Here is a tiny trained network, its code and every weight. The questions are about switching its units off for an input and a target symbol, where a switched-off unit gives its printed mean instead of its output.

import numpy as np


def w(rows, s, z=0):
    codes = np.array(rows[::2]) - 128.0
    scale = np.full(codes.shape[1], s)
    scale[-1] = z or s
    return codes * scale


def f(y):
    return y / 2 * (1 + np.tanh(0.7978845608 * (y + 0.044715 * y**3)))


def softmax(a):
    e = np.exp(a - a.max(-1, keepdims=True))
    return e / e.sum(-1, keepdims=True)


def log_softmax(a):
    a = a - a.max(-1, keepdims=True)
    return a - np.log(np.exp(a).sum(-1, keepdims=True))


def net(x, mask):
    ids = ['Σαδεζθλμφ'.index(c) for c in x.split()]
    T = len(ids)
    res = E[ids] + P[:T]
    r = res
    for j in range(3):
        rows = slice(3 * j, 3 * j + 3)
        q, k, v = (r @ M[0][rows].T for M in (Q, K, V))
        z = softmax(np.where(np.tri(T) > 0, q @ k.T / 3**0.5, -1e9)) @ v
        o = O[0][rows]
        res = res + np.where(mask[j], z, o[:, -1]) @ o[:, :-1]
    y = f(res @ A[0][:, :-1].T + A[0][:, -1])
    res = res + np.where(mask[3:27], y, B[0][:, -1]) @ B[0][:, :-1]
    return log_softmax(res[-1] @ U[:, :-1].T + U[:, -1])


Q, K, V, O, A, B = {}, {}, {}, {}, {}, {}
E = w([
[161,136,144,189,175,114,195],'Σ',
[113,144,36,136,105,89,176],'α',
[184,4,171,96,67,91,183],'δ',
[30,123,136,174,196,62,178],'ε',
[109,121,89,116,93,140,68],'ζ',
[158,204,111,137,39,192,144],'θ',
[151,127,125,54,149,154,243],'λ',
[49,69,195,209,116,109,120],'μ',
[168,75,164,184,124,122,168],'φ',
],0.02)
P = w([
[109,8,159,148,150,112,91],'0',
[132,77,128,152,135,149,140],'1',
[126,108,124,135,92,159,144],'2',
[108,139,128,130,65,179,155],'3',
[47,112,134,115,26,168,118],'4',
[91,175,129,120,52,174,159],'5',
[99,194,128,114,48,170,169],'6',
[78,159,120,85,2,125,141],'7',
[92,222,122,101,35,154,172],'8',
[105,241,127,113,51,173,171],'9',
],0.0087)
Q[0] = w([
[111,133,216,54,182,112,99],'H1',
[148,93,202,146,162,110,126],'H1',
[85,182,121,126,119,163,122],'H1',
[163,116,177,74,168,102,106],'H2',
[121,144,42,92,66,253,98],'H2',
[129,88,196,208,197,101,133],'H2',
[98,150,45,129,126,148,124],'H3',
[106,122,119,206,205,112,147],'H3',
[137,107,95,101,134,164,211],'H3',
],0.011)
K[0] = w([
[52,147,225,221,167,140,99],'H1',
[213,123,243,240,137,161,43],'H1',
[80,162,156,129,173,131,158],'H1',
[173,43,152,124,109,132,87],'H2',
[2,156,96,57,139,82,212],'H2',
[140,79,159,218,176,195,78],'H2',
[74,186,97,95,112,140,187],'H3',
[167,176,84,187,202,82,117],'H3',
[186,129,39,93,165,172,161],'H3',
],0.0089)
V[0] = w([
[154,123,157,88,199,143,87],'H1',
[44,130,117,145,168,102,249],'H1',
[255,131,154,125,81,117,172],'H1',
[243,99,245,61,92,212,100],'H2',
[201,12,27,79,63,136,171],'H2',
[115,79,64,158,114,193,104],'H2',
[131,168,26,6,172,129,167],'H3',
[141,128,36,102,73,135,84],'H3',
[98,137,85,131,238,43,215],'H3',
],0.0065)
O[0] = w([
[103,73,86,112,135,133,95,50],'H1',
[85,180,186,96,84,143,115,255],'H1',
[175,105,138,174,168,104,88,195],'H1',
[80,138,132,125,141,242,216,120],'H2',
[24,255,133,137,153,91,99,250],'H2',
[6,154,89,98,176,53,147,142],'H2',
[124,76,145,70,156,43,73,132],'H3',
[127,113,159,119,129,114,129,98],'H3',
[60,119,166,115,62,129,83,149],'H3',
],0.0078,0.0062)
A[0] = w([
[61,148,125,81,172,86,73,82],'N1',
[100,110,109,95,99,171,174,109],'N2',
[125,118,134,143,201,72,165,141],'N3',
[142,116,8,150,119,158,89,58],'N4',
[129,115,137,135,144,66,152,77],'N5',
[82,135,107,155,183,132,139,117],'N6',
[106,147,139,132,148,71,172,68],'N7',
[176,115,93,105,134,185,47,206],'N8',
[103,132,9,68,139,194,108,253],'N9',
[175,167,206,144,83,82,128,169],'N10',
[150,176,60,153,150,134,110,76],'N11',
[116,117,102,95,172,107,127,108],'N12',
[161,15,131,128,105,118,148,103],'N13',
[188,143,128,184,115,118,129,129],'N14',
[194,152,201,58,117,165,121,233],'N15',
[42,170,139,122,185,147,90,158],'N16',
[96,86,52,125,195,128,119,147],'N17',
[120,127,137,182,134,159,114,147],'N18',
[137,159,71,193,74,133,81,162],'N19',
[139,20,90,137,111,112,97,34],'N20',
[203,138,160,140,128,102,67,38],'N21',
[110,119,109,119,105,149,169,58],'N22',
[149,204,64,63,82,116,119,40],'N23',
[175,133,155,115,170,43,146,34],'N24',
],0.011,0.004)
B[0] = w([
[161,192,80,115,94,152,166,227],'N1',
[186,209,84,113,138,111,119,187],'N2',
[109,95,254,114,99,85,74,146],'N3',
[60,87,49,200,69,146,46,129],'N4',
[100,87,172,105,142,163,113,139],'N5',
[189,44,119,87,146,104,51,158],'N6',
[122,129,120,187,96,180,108,195],'N7',
[190,78,128,137,80,203,132,133],'N8',
[75,72,153,124,157,191,132,154],'N9',
[84,112,75,154,146,158,197,255],'N10',
[119,87,130,163,157,108,107,140],'N11',
[154,128,124,46,211,94,52,129],'N12',
[16,97,226,139,214,72,28,135],'N13',
[191,115,109,138,106,153,101,166],'N14',
[153,55,125,113,139,128,116,215],'N15',
[121,86,178,141,110,112,160,248],'N16',
[123,218,91,158,157,179,88,122],'N17',
[152,87,139,97,145,100,148,174],'N18',
[173,162,118,38,141,74,124,217],'N19',
[185,210,119,172,79,187,102,125],'N20',
[192,59,71,135,143,122,89,134],'N21',
[115,182,88,173,120,134,109,152],'N22',
[119,62,174,75,200,91,138,234],'N23',
[86,120,137,86,113,190,113,136],'N24',
],0.0078,0.0086)
U = w([
[130,121,139,116,134,117,123,3],'Σ',
[146,171,110,117,156,4,100,177],'α',
[93,2,211,205,164,46,157,253],'δ',
[179,110,146,99,77,108,96,61],'ε',
[88,99,100,118,174,149,92,145],'ζ',
[176,230,57,157,41,167,188,156],'θ',
[137,127,235,6,137,228,105,141],'λ',
[140,126,148,113,131,123,115,17],'μ',
[138,129,145,111,131,123,115,6],'φ',
],0.0078,0.0034)

Each question gives the input, a string of symbols that net reads in full, and the target symbol t.
The units are the heads (3 rows each of Q, K, V and O) and the neurons (one row each of A and B). Each row of codes is followed by its name. A weight is (code - 128) times the scale printed after its matrix; where a second scale follows, it is the last column's (O, A, B and U).
mask holds one flag per unit, heads first, then neurons. A switched-off unit (its flag False) gives its mean, the last column of its rows in O or B, instead of its output. The means were averaged over made-up inputs and are rounded, as every weight is.
A unit's drop is (log p(t) with every unit on - log p(t) with that unit switched off) / (log p(t) with every unit on - log p(t) with every unit switched off).
The circuit of an input: a set's keep is (log p(t) with only the set's units on - log p(t) with every unit switched off) / (log p(t) with every unit on - log p(t) with every unit switched off). Starting from the 12 units with the biggest drops (on a tie, the unit counted first), units are removed one at a time, each time the one whose removal leaves the highest keep (on an exact tie, the one counted first), for as long as the keep stays at least 0.8.
units of the circuit, in order: the units of the circuit, biggest drop first
most important unit: the unit with the biggest drop
k most important neurons: the k neurons with the biggest drops, biggest first
which heads matter: for each layer, one digit per head in row order, 1 if its drop is at least 0.15 and else 0, layers parted by /
drop of u: that unit's drop, to one decimal
input φ λ ε λ λ φ λ Σ μ θ, target λ: which heads matter : 000
input λ Σ α θ, target α: most important unit : H2
input λ θ ζ μ λ Σ ζ ζ, target λ: units of the circuit, in order : (N9 H2 N23)
input Σ φ λ μ θ, target λ: units of the circuit, in order : (N23 N9)
input ε φ α μ ε, target θ: 2 most important neurons : (N1 N23)
input α μ θ μ δ λ δ λ δ δ, target θ: which heads matter : 010
input φ φ θ Σ Σ, target θ: 2 most important neurons : (N23 N15)
input μ δ θ μ μ, target θ: which heads matter : 001
input α α ζ δ λ θ Σ, target δ: 2 most important neurons : (N1 N3)
input λ Σ α λ μ Σ θ μ μ, target θ: units of the circuit, in order : (H3 N23)
input θ ζ φ φ φ, target θ: 3 most important neurons : (N23 N16 N15)
input ζ θ φ δ ζ, target ζ: which heads matter : 111
input λ λ ζ δ ε α ζ, target α: 2 most important neurons : (N19 N23)
input ζ φ Σ ε ε ζ, target ε: units of the circuit, in order : (H2)
input φ λ φ α ζ λ α α λ Σ, target δ: 2 most important neurons : (N1 N2)
input φ δ φ φ μ ζ ζ, target ζ: 2 most important neurons : (N9 N4)
input Σ θ θ ζ δ φ Σ Σ, target θ: 2 most important neurons : (N23 N16)
input Σ ε ε ε, target θ: drop of N23 : 0.2
input φ ε λ ζ θ φ, target θ: drop of N23 : 0.3
input λ λ λ δ φ ζ, target λ: drop of N9 : 0.2
input α ζ α φ α δ ε δ θ, target ε: most important neuron : (N23)
